Each row has a name. Each piece below is followed by the name of the row it came from. Each question is about the rows just above it.

folez: [ 15 -15 -24  -3   4  10  34  -4  -5   1  -3   0  -2]
Fer: [ -5  -5   1 -29 -10   2  18  24  -7   3   0 -16 -12]
kebe: [  4  15 -15 -24  -3   4  10  32  -4  -5   1 -14 -13]
[  0 -16 -12] : Fer
[ 15 -15 -24  -3   4  10  32  -4  -5   1] : kebe
The row with [ 15 -15 -24  -3   4  10  34  -4  -5   1  -3   0  -2] is : folez
[  4  15 -15 -24  -3   4  10  32] : kebe
The row with [ 15 -15 -24  -3   4  10  32  -4  -5   1 -14 -13] is : kebe
Which row holds [-15 -24  -3   4  10  34  -4]? : folez

gena: [-7 -1 -2  1 15  3 11  4 -6 -2]
Nud: [  1 -48 -19 -10  24  40 -14  -5  22 -16]
solad: [ 39  -2  -2   1   9  35  37  46 -19  12]
pabet: [  1 -48   6 -37   9  35  37  46 -19  52]
[-7 -1 -2  1 15  3 11  4 -6 -2] is in which row? : gena
The row with [  1 -48 -19 -10  24  40 -14  -5  22 -16] is : Nud
[-10  24  40] : Nud
The row with [  1 -48   6 -37   9  35  37  46 -19  52] is : pabet
[  1 -48   6 -37   9] : pabet

mebo: [ 26  -8  19 -12   9  -4 -38  32]
nafe: [ 32  11   9  18 -27  26  41 -49]
salif: [ 22  -4  29   1 -19  33  11 -28]
Taraf: [-47 -29   3 -17  23 -11 -18  28]
[33 11] : salif
Which row holds [ 29   1 -19  33]? : salif

fiti: [ -5  -7  -5   5  -6 -35   3]
vefuz: [-4 35 11  1 13 12  9]
redep: [ -1  10   2   2  -4   4 -12]
dakes: [24 25  1 11 13 15 -6]
miko: [ -5   2   2  10  -4   4 -12]
kudat: [ -7 -17 -11   0  -7 -11  -3]
[11  1 13] : vefuz
The row with [ 1 13 12  9] is : vefuz
[ 2  2 10] is in which row? : miko
Which row holds [-5 -7 -5  5 -6]? : fiti
[ 10   2   2  -4   4 -12] : redep

Nif: [-7  2 -3 -2  0  0 -1  8 -1 -4 13 -5  5  7  0  4  3  1  3 -2 -3 -7  0 -6
 -5 -2  1  5  1 -7  1  1  1 -2 -3 -4  3 -5 -4  3 -2 -5  4 -5 -2 -5  0  1
 -2  4]
pofim: [ 12 -17 -28   9  14  -9  11   8   8  -4  13 -26 -14  -1  24 -11  -9 -18
  12  14  24 -18   4   6  20  -4   5  20   5  -4  -6  42 -15  10  -4  10
  -1  18   9 -19  -6 -22  16   7   1 -10   3 -15 -19  25]
fef: [ -5  -1   4  -8  -2   4   1   6   7  -7   6 -13  -3  -3   1  19  -8  -3
   3  -1   3 -13   0  -1   0   5   3   8  13  -2   7  -3   5   1  -2  -9
   6  -7   6  -3   3   7  -3   3   0 -11   3  -9   2  10]
Dun: [ -7  24  44 -21  11  28   9 -36 -21  14  24  -3  19  -3 -13   1  -8  -3
 -10 -14 -25   7 -23  -6 -17 -29  23 -16 -15  25  10 -21   9 -13  14 -14
 -10   8 -36  21  -9  -3 -13  -2  18  26  -3  20  32 -34]
[-13  -3  -3   1  19  -8  -3] : fef
[ 4 -8 -2  4] : fef
The row with [ 12 -17 -28   9  14  -9  11   8   8  -4  13 -26 -14  -1  24 -11  -9 -18
  12  14  24 -18   4   6  20  -4   5  20   5  -4  -6  42 -15  10  -4  10
  -1  18   9 -19  -6 -22  16   7   1 -10   3 -15 -19  25] is : pofim
[-17 -28   9] is in which row? : pofim

daz: [  1 -17  36 -10   2   1]
mela: [  4  15  26 -18   0   5]
Bepo: [-11  45 -16 -24  -1   4]
Bav: [  6 -11  42 -17  -7   2]
kipi: [ -5  14 -31 -25 -13   0]
tar: [-44  27  39  26  -7   1]
[-11  42] : Bav
[ 42 -17] : Bav
[-17  36 -10   2   1] is in which row? : daz

